Below is a small trained network, with its code and all its weights. Each question gives an input and a class and asks what happens when units are switched off, that is, made to give their printed mean instead of their output.

import numpy as np


def w(rows, s, z=0):
    codes = np.array(rows[::2]) - 128.0
    scale = np.full(codes.shape[1], s)
    scale[-1] = z or s
    return codes * scale


def f(y):
    return y / 2 * (1 + np.tanh(0.7978845608 * (y + 0.044715 * y**3)))


def log_softmax(a):
    a = a - a.max(-1, keepdims=True)
    return a - np.log(np.exp(a).sum(-1, keepdims=True))


def net(x, mask):
    res = np.array(x, float).reshape(1, 7) / 4 @ E
    y = f(res @ A[0][:, :-1].T + A[0][:, -1])
    res = res + np.where(mask, y, B[0][:, -1]) @ B[0][:, :-1]
    return log_softmax(res[-1] @ U[:, :-1].T + U[:, -1])


A, B = {}, {}
E = w([
[191,253,214,81,175,109],'x0',
[43,64,201,15,235,84],'x1',
[236,32,186,122,138,200],'x2',
[129,128,127,124,126,125],'x3',
[135,123,119,111,117,115],'x4',
[128,128,128,128,129,129],'x5',
[72,128,240,134,2,135],'x6',
],0.0059)
A[0] = w([
[66,54,84,157,95,146,97],'neuron 0',
[71,123,249,122,1,124,8],'neuron 1',
[178,208,185,101,135,114,98],'neuron 2',
[187,133,47,125,184,127,8],'neuron 3',
[216,71,177,139,152,154,94],'neuron 4',
[204,197,89,196,43,148,110],'neuron 5',
[159,183,176,112,140,114,92],'neuron 6',
[155,185,187,107,124,127,74],'neuron 7',
[197,69,174,118,119,152,108],'neuron 8',
[147,115,131,123,133,143,62],'neuron 9',
[97,111,135,92,154,141,136],'neuron 10',
[106,104,142,90,160,106,136],'neuron 11',
[121,74,113,156,127,142,89],'neuron 12',
[131,119,86,125,222,122,50],'neuron 13',
[64,168,120,126,113,115,69],'neuron 14',
[100,107,151,108,163,121,127],'neuron 15',
[124,126,132,97,132,124,92],'neuron 16',
[165,94,157,138,134,153,112],'neuron 17',
[178,187,131,98,158,111,103],'neuron 18',
[67,92,202,71,166,95,109],'neuron 19',
[98,74,96,140,111,120,84],'neuron 20',
[87,182,60,122,144,87,95],'neuron 21',
[106,85,111,153,116,127,83],'neuron 22',
[36,210,105,130,114,113,113],'neuron 23',
],0.013,0.0016)
B[0] = w([
[46,119,41,130,127,112,207],'neuron 0',
[239,140,96,148,253,163,241],'neuron 1',
[51,114,50,139,122,123,198],'neuron 2',
[212,134,112,165,207,170,191],'neuron 3',
[118,149,189,45,141,81,203],'neuron 4',
[134,123,196,199,18,161,254],'neuron 5',
[80,115,70,129,123,120,172],'neuron 6',
[86,112,73,133,148,122,174],'neuron 7',
[114,136,170,54,128,86,194],'neuron 8',
[122,141,142,123,141,125,131],'neuron 9',
[134,133,132,153,86,137,157],'neuron 10',
[129,132,160,166,81,147,167],'neuron 11',
[98,134,99,119,138,110,160],'neuron 12',
[194,133,116,162,171,160,185],'neuron 13',
[142,131,155,84,142,110,163],'neuron 14',
[140,133,137,156,75,140,161],'neuron 15',
[119,132,137,143,124,133,132],'neuron 16',
[133,126,153,91,123,105,161],'neuron 17',
[94,109,73,129,149,121,177],'neuron 18',
[135,128,171,194,28,156,216],'neuron 19',
[79,128,88,134,132,126,168],'neuron 20',
[143,135,179,61,154,102,191],'neuron 21',
[93,124,100,130,133,128,155],'neuron 22',
[121,125,198,35,125,83,202],'neuron 23',
],0.026,0.0097)
U = w([
[120,129,185,187,8,170,135],'0',
[195,143,113,141,198,172,249],'1',
[101,146,200,13,111,47,43],'2',
[14,93,37,131,110,110,46],'3',
],0.011,0.0012)

Each question gives the input, the list of numbers given to net, and the class t.
The units are the neurons (one row each of A and B). Each row of codes is followed by its name. A weight is (code - 128) times the scale printed after its matrix; where a second scale follows, it is the last column's (A, B and U).
mask holds one flag per neuron, in row order. A switched-off neuron (its flag False) gives its mean, the last column of its row in B, instead of its output. The means were averaged over made-up inputs and are rounded, as every weight is.
A unit's drop is (log p(t) with every unit on - log p(t) with that unit switched off) / (log p(t) with every unit on - log p(t) with every unit switched off).
The circuit of an input: a set's keep is (log p(t) with only the set's units on - log p(t) with every unit switched off) / (log p(t) with every unit on - log p(t) with every unit switched off). Starting from the 12 units with the biggest drops (on a tie, the unit counted first), units are removed one at a time, each time the one whose removal leaves the highest keep (on an exact tie, the one counted first), for as long as the keep stays at least 0.8.
units of the circuit, in order: the units of the circuit, biggest drop first
top k neurons: the k neurons with the biggest drops, biggest first
drop when u is switched off: that unit's drop, to one decimal
input [-1,8,8,-1,-5,8,-7], class 0: top neuron : [neuron 19]
input [6,-1,-3,-2,0,-2,-5], class 3: top 2 neurons : [neuron 1; neuron 2]
input [8,8,8,4,0,7,4], class 0: top 3 neurons : [neuron 19; neuron 11; neuron 15]
input [6,6,0,-3,-6,7,-2], class 0: top 4 neurons : [neuron 19; neuron 0; neuron 11; neuron 15]
input [-7,-7,-4,-4,6,-3,8], class 1: top 2 neurons : [neuron 1; neuron 19]
input [-6,4,5,-2,5,3,-3], class 3: top 2 neurons : [neuron 0; neuron 5]
input [-6,-6,8,8,-2,-5,3], class 2: top 2 neurons : [neuron 4; neuron 8]
input [4,2,-7,7,8,7,7], class 1: top 2 neurons : [neuron 1; neuron 4]
input [-3,7,-7,5,-3,7,6], class 0: top 3 neurons : [neuron 19; neuron 4; neuron 11]
input [5,-6,-3,5,-6,0,-4], class 0: top 2 neurons : [neuron 5; neuron 1]
input [7,6,1,6,5,4,1], class 3: top 3 neurons : [neuron 2; neuron 5; neuron 7]
input [-2,-1,7,0,8,7,6], class 2: top 2 neurons : [neuron 8; neuron 4]
input [-4,1,0,1,-5,-5,5], class 1: drop when neuron 1 is switched off : 1.7
input [7,8,-4,-1,1,-1,4], class 0: drop when neuron 19 is switched off : 2.9
input [-8,-5,5,-3,2,-8,-6], class 3: units of the circuit, in order : [neuron 0]
input [7,-1,8,7,-1,-2,-7], class 2: drop when neuron 1 is switched off : 1.8
